Below are the code and all the weights of a small trained network. Each question names an input and a class and asks about switching units off, where a switched-off unit gives its printed mean instead of its output.

import numpy as np


def w(rows, s, z=0):
    codes = np.array(rows[::2]) - 128.0
    scale = np.full(codes.shape[1], s)
    scale[-1] = z or s
    return codes * scale


def norm(h):
    return h / np.sqrt((h * h).mean(-1, keepdims=True) + 1e-5)


def f(y):
    return y / 2 * (1 + np.tanh(0.7978845608 * (y + 0.044715 * y**3)))


def log_softmax(a):
    a = a - a.max(-1, keepdims=True)
    return a - np.log(np.exp(a).sum(-1, keepdims=True))


def net(x, mask):
    res = np.array(x, float).reshape(1, 4) / 4 @ E
    u = 0
    for l in range(3):
        y = f(norm(res) @ A[l][:, :-1].T + A[l][:, -1])
        res = res + np.where(mask[u : u + 12], y, B[l][:, -1]) @ B[l][:, :-1]
        u += 12
    return log_softmax(norm(res)[-1] @ U[:, :-1].T + U[:, -1])


A, B = {}, {}
E = w([
[21,167,82],'x0',
[227,253,60],'x1',
[128,128,128],'x2',
[202,73,38],'x3',
],0.0047)
A[0] = w([
[174,151,65,219],'0.n1',
[179,120,140,102],'0.n2',
[148,170,94,125],'0.n3',
[162,104,107,139],'0.n4',
[71,187,187,114],'0.n5',
[71,102,162,58],'0.n6',
[113,51,175,174],'0.n7',
[100,132,73,93],'0.n8',
[89,190,209,160],'0.n9',
[134,77,37,36],'0.n10',
[222,142,152,135],'0.n11',
[155,149,247,250],'0.n12',
],0.011,0.0018)
B[0] = w([
[68,42,184,205],'0.n1',
[216,142,130,148],'0.n2',
[39,188,208,158],'0.n3',
[160,53,106,151],'0.n4',
[112,55,9,207],'0.n5',
[149,193,125,187],'0.n6',
[176,193,229,244],'0.n7',
[57,134,82,140],'0.n8',
[190,57,42,224],'0.n9',
[146,87,37,176],'0.n10',
[211,181,144,200],'0.n11',
[246,1,68,254],'0.n12',
],0.0053,0.0045)
A[1] = w([
[221,1,90,212],'1.n1',
[173,236,110,15],'1.n2',
[34,194,108,162],'1.n3',
[130,65,105,128],'1.n4',
[207,140,233,186],'1.n5',
[61,18,90,99],'1.n6',
[111,176,41,150],'1.n7',
[119,198,129,156],'1.n8',
[71,163,155,41],'1.n9',
[126,137,152,154],'1.n10',
[103,152,160,251],'1.n11',
[191,215,139,41],'1.n12',
],0.01,0.0017)
B[1] = w([
[50,87,129,251],'1.n1',
[25,252,185,131],'1.n2',
[219,252,103,152],'1.n3',
[134,115,135,157],'1.n4',
[137,211,151,186],'1.n5',
[76,131,188,181],'1.n6',
[174,16,235,147],'1.n7',
[81,145,176,125],'1.n8',
[201,11,65,126],'1.n9',
[38,212,154,128],'1.n10',
[136,76,251,131],'1.n11',
[118,169,149,136],'1.n12',
],0.0043,0.011)
A[2] = w([
[67,134,251,112],'2.n1',
[163,164,118,150],'2.n2',
[187,111,211,49],'2.n3',
[146,113,198,198],'2.n4',
[187,132,39,215],'2.n5',
[102,78,207,134],'2.n6',
[85,87,173,145],'2.n7',
[111,157,122,166],'2.n8',
[191,43,104,248],'2.n9',
[90,62,252,216],'2.n10',
[28,149,70,144],'2.n11',
[40,155,97,128],'2.n12',
],0.011,0.0016)
B[2] = w([
[120,195,144,204],'2.n1',
[92,140,120,136],'2.n2',
[189,130,59,187],'2.n3',
[149,182,67,181],'2.n4',
[2,202,112,166],'2.n5',
[55,163,78,200],'2.n6',
[69,132,195,182],'2.n7',
[142,136,201,128],'2.n8',
[48,68,147,230],'2.n9',
[140,225,117,254],'2.n10',
[237,42,94,173],'2.n11',
[226,68,132,158],'2.n12',
],0.0062,0.0071)
U = w([
[53,194,202,133],'0',
[85,100,128,254],'1',
[9,53,83,61],'2',
[211,62,129,17],'3',
],0.013,0.0054)

Each question gives the input, the list of numbers given to net, and the class t.
The units are the neurons (one row each of A and B). Each row of codes is followed by its name. A weight is (code - 128) times the scale printed after its matrix; where a second scale follows, it is the last column's (A, B and U).
mask holds one flag per neuron, layer by layer. A switched-off neuron (its flag False) gives its mean, the last column of its row in B, instead of its output. The means were averaged over made-up inputs and are rounded, as every weight is.
A unit's drop is (log p(t) with every unit on - log p(t) with that unit switched off) / (log p(t) with every unit on - log p(t) with every unit switched off).
The circuit of an input: a set's keep is (log p(t) with only the set's units on - log p(t) with every unit switched off) / (log p(t) with every unit on - log p(t) with every unit switched off). Starting from the 12 units with the biggest drops (on a tie, the unit counted first), units are removed one at a time, each time the one whose removal leaves the highest keep (on an exact tie, the one counted first), for as long as the keep stays at least 0.8.
units of the circuit, in order: the units of the circuit, biggest drop first
unit that matters most: the unit with the biggest drop
top k neurons: the k neurons with the biggest drops, biggest first
top k neurons in layer l: the k neurons of layer l with the biggest drops, biggest first
drop of u: that unit's drop, to one decimal
input [7,-2,2,6], class 3: units of the circuit, in order -> (2.n11; 0.n12; 2.n12)
input [-6,-5,-5,-5], class 3: units of the circuit, in order -> (0.n12)
input [7,6,-4,-1], class 3: units of the circuit, in order -> (2.n11; 2.n12; 0.n1)
input [8,1,-2,6], class 3: top 4 neurons in layer 0 -> (0.n12; 0.n9; 0.n5; 0.n3)
input [6,4,-4,-6], class 2: top 3 neurons -> (0.n5; 0.n9; 2.n5)
input [8,3,-4,-7], class 3: top 3 neurons -> (2.n11; 0.n12; 2.n12)
input [-5,7,-2,2], class 0: top 2 neurons -> (0.n12; 1.n2)
input [-5,5,-3,-6], class 2: top 3 neurons -> (0.n12; 0.n7; 2.n5)
input [5,2,2,3], class 3: top 2 neurons -> (1.n3; 0.n12)
input [7,-6,0,4], class 3: top 2 neurons -> (1.n3; 0.n12)
input [7,-8,8,-5], class 0: top 4 neurons in layer 1 -> (1.n6; 1.n1; 1.n3; 1.n11)
input [-1,3,1,2], class 0: top 2 neurons -> (0.n5; 0.n12)
input [-6,5,1,-6], class 2: top 4 neurons in layer 0 -> (0.n12; 0.n7; 0.n9; 0.n6)
input [7,5,-2,-1], class 3: unit that matters most -> 0.n7
input [-6,-4,-5,-4], class 3: top 2 neurons in layer 0 -> (0.n7; 0.n12)
input [8,1,7,-3], class 3: top 2 neurons -> (0.n12; 2.n11)
input [-6,-8,2,7], class 0: top 2 neurons in layer 1 -> (1.n1; 1.n5)
input [-6,-4,0,-8], class 2: top 4 neurons -> (0.n12; 2.n9; 1.n1; 0.n5)
input [-4,-8,-5,3], class 0: drop of 2.n12 -> 0.0
input [5,8,5,5], class 0: unit that matters most -> 0.n12
input [7,-1,-4,-3], class 3: drop of 1.n3 -> 0.1
input [-3,8,0,6], class 0: drop of 0.n12 -> 0.4
